Below is a small trained network, with its code and all its weights. Each question gives an input and a class and asks what happens when units are switched off, that is, made to give their printed mean instead of their output.

import numpy as np


def w(rows, s, z=0):
    codes = np.array(rows[::2]) - 128.0
    scale = np.full(codes.shape[1], s)
    scale[-1] = z or s
    return codes * scale


def norm(h):
    return h / np.sqrt((h * h).mean(-1, keepdims=True) + 1e-5)


def f(y):
    return y / 2 * (1 + np.tanh(0.7978845608 * (y + 0.044715 * y**3)))


def log_softmax(a):
    a = a - a.max(-1, keepdims=True)
    return a - np.log(np.exp(a).sum(-1, keepdims=True))


def net(x, mask):
    res = np.array(x, float).reshape(1, 4) / 4 @ E
    u = 0
    for l in range(2):
        y = f(norm(res) @ A[l][:, :-1].T + A[l][:, -1])
        res = res + np.where(mask[u : u + 9], y, B[l][:, -1]) @ B[l][:, :-1]
        u += 9
    return log_softmax(norm(res)[-1] @ U[:, :-1].T + U[:, -1])


A, B = {}, {}
E = w([
[4,203,85,131,187],'x0',
[131,160,176,5,192],'x1',
[126,85,125,130,143],'x2',
[58,108,220,104,60],'x3',
],0.0026)
A[0] = w([
[195,145,24,144,183,36],'0.n0',
[69,120,52,240,89,62],'0.n1',
[162,122,110,235,65,81],'0.n2',
[62,95,196,156,67,76],'0.n3',
[108,85,88,254,73,52],'0.n4',
[152,150,48,186,213,2],'0.n5',
[84,126,56,240,37,57],'0.n6',
[247,137,40,160,110,18],'0.n7',
[25,178,118,135,212,62],'0.n8',
],0.0054,0.0021)
B[0] = w([
[53,151,93,57,127,189],'0.n0',
[75,175,149,113,170,245],'0.n1',
[156,103,179,92,152,209],'0.n2',
[95,146,4,66,79,188],'0.n3',
[137,196,162,110,163,235],'0.n4',
[64,132,106,103,91,180],'0.n5',
[100,155,180,60,197,252],'0.n6',
[132,126,65,129,86,193],'0.n7',
[214,71,131,232,102,230],'0.n8',
],0.005,0.0022)
A[1] = w([
[175,92,112,76,51,55],'1.n0',
[26,151,140,192,187,131],'1.n1',
[71,150,115,155,141,87],'1.n2',
[131,163,129,146,117,7],'1.n3',
[2,97,141,67,61,166],'1.n4',
[136,161,127,87,120,73],'1.n5',
[114,140,72,102,56,218],'1.n6',
[40,157,129,208,170,27],'1.n7',
[81,135,71,123,121,155],'1.n8',
],0.0063,0.0012)
B[1] = w([
[137,90,123,252,103,210],'1.n0',
[215,83,176,152,105,250],'1.n1',
[133,71,127,93,57,159],'1.n2',
[173,63,110,101,129,105],'1.n3',
[112,137,38,103,183,253],'1.n4',
[144,146,150,172,123,150],'1.n5',
[54,145,104,138,56,177],'1.n6',
[211,107,160,183,110,210],'1.n7',
[61,64,98,120,2,164],'1.n8',
],0.0053,0.0028)
U = w([
[245,27,175,227,40,117],'0',
[24,110,1,51,56,213],'1',
[150,164,213,51,245,1],'2',
],0.0064,0.00054)

Each question gives the input, the list of numbers given to net, and the class t.
The units are the neurons (one row each of A and B). Each row of codes is followed by its name. A weight is (code - 128) times the scale printed after its matrix; where a second scale follows, it is the last column's (A, B and U).
mask holds one flag per neuron, layer by layer. A switched-off neuron (its flag False) gives its mean, the last column of its row in B, instead of its output. The means were averaged over made-up inputs and are rounded, as every weight is.
A unit's drop is (log p(t) with every unit on - log p(t) with that unit switched off) / (log p(t) with every unit on - log p(t) with every unit switched off).
The circuit of an input: a set's keep is (log p(t) with only the set's units on - log p(t) with every unit switched off) / (log p(t) with every unit on - log p(t) with every unit switched off). Starting from the 12 units with the biggest drops (on a tie, the unit counted first), units are removed one at a time, each time the one whose removal leaves the highest keep (on an exact tie, the one counted first), for as long as the keep stays at least 0.8.
circuit, biggest first: the units of the circuit, biggest drop first
unit that matters most: the unit with the biggest drop
k most important neurons: the k neurons with the biggest drops, biggest first
k most important neurons of layer l: the k neurons of layer l with the biggest drops, biggest first
drop when u is switched off: that unit's drop, to one decimal
input [-3,-7,4,-4], class 2: unit that matters most	0.n2
input [8,-8,5,-8], class 0: circuit, biggest first	(1.n7; 1.n1)
input [7,3,-6,7], class 0: circuit, biggest first	(0.n8; 1.n1)
input [-3,-8,-6,8], class 1: circuit, biggest first	(0.n3; 1.n4)
input [7,-4,1,7], class 0: 2 most important neurons of layer 0	(0.n8; 0.n0)
input [6,-5,-5,6], class 0: 3 most important neurons	(1.n1; 0.n8; 1.n7)
input [-5,-7,6,7], class 1: circuit, biggest first	(0.n3; 0.n8; 1.n4)
input [6,-8,7,1], class 2: circuit, biggest first	(0.n6; 0.n4)
input [5,-5,-2,-5], class 0: 2 most important neurons of layer 1	(1.n7; 1.n1)
input [7,-4,-3,-6], class 0: 2 most important neurons	(0.n8; 1.n1)
input [4,-8,-3,-4], class 2: 2 most important neurons	(0.n6; 0.n1)
input [-4,3,1,-6], class 1: 2 most important neurons	(0.n0; 0.n8)
input [-3,6,6,8], class 1: 2 most important neurons of layer 0	(0.n3; 0.n6)
input [8,-1,-2,-5], class 0: unit that matters most	0.n8
input [-2,-6,7,-8], class 1: 3 most important neurons of layer 0	(0.n7; 0.n0; 0.n5)
input [-6,-7,-8,-5], class 2: drop when 0.n3 is switched off	0.3
input [0,-3,6,4], class 1: drop when 0.n6 is switched off	-0.1
input [-2,6,-1,6], class 1: drop when 1.n4 is switched off	0.2
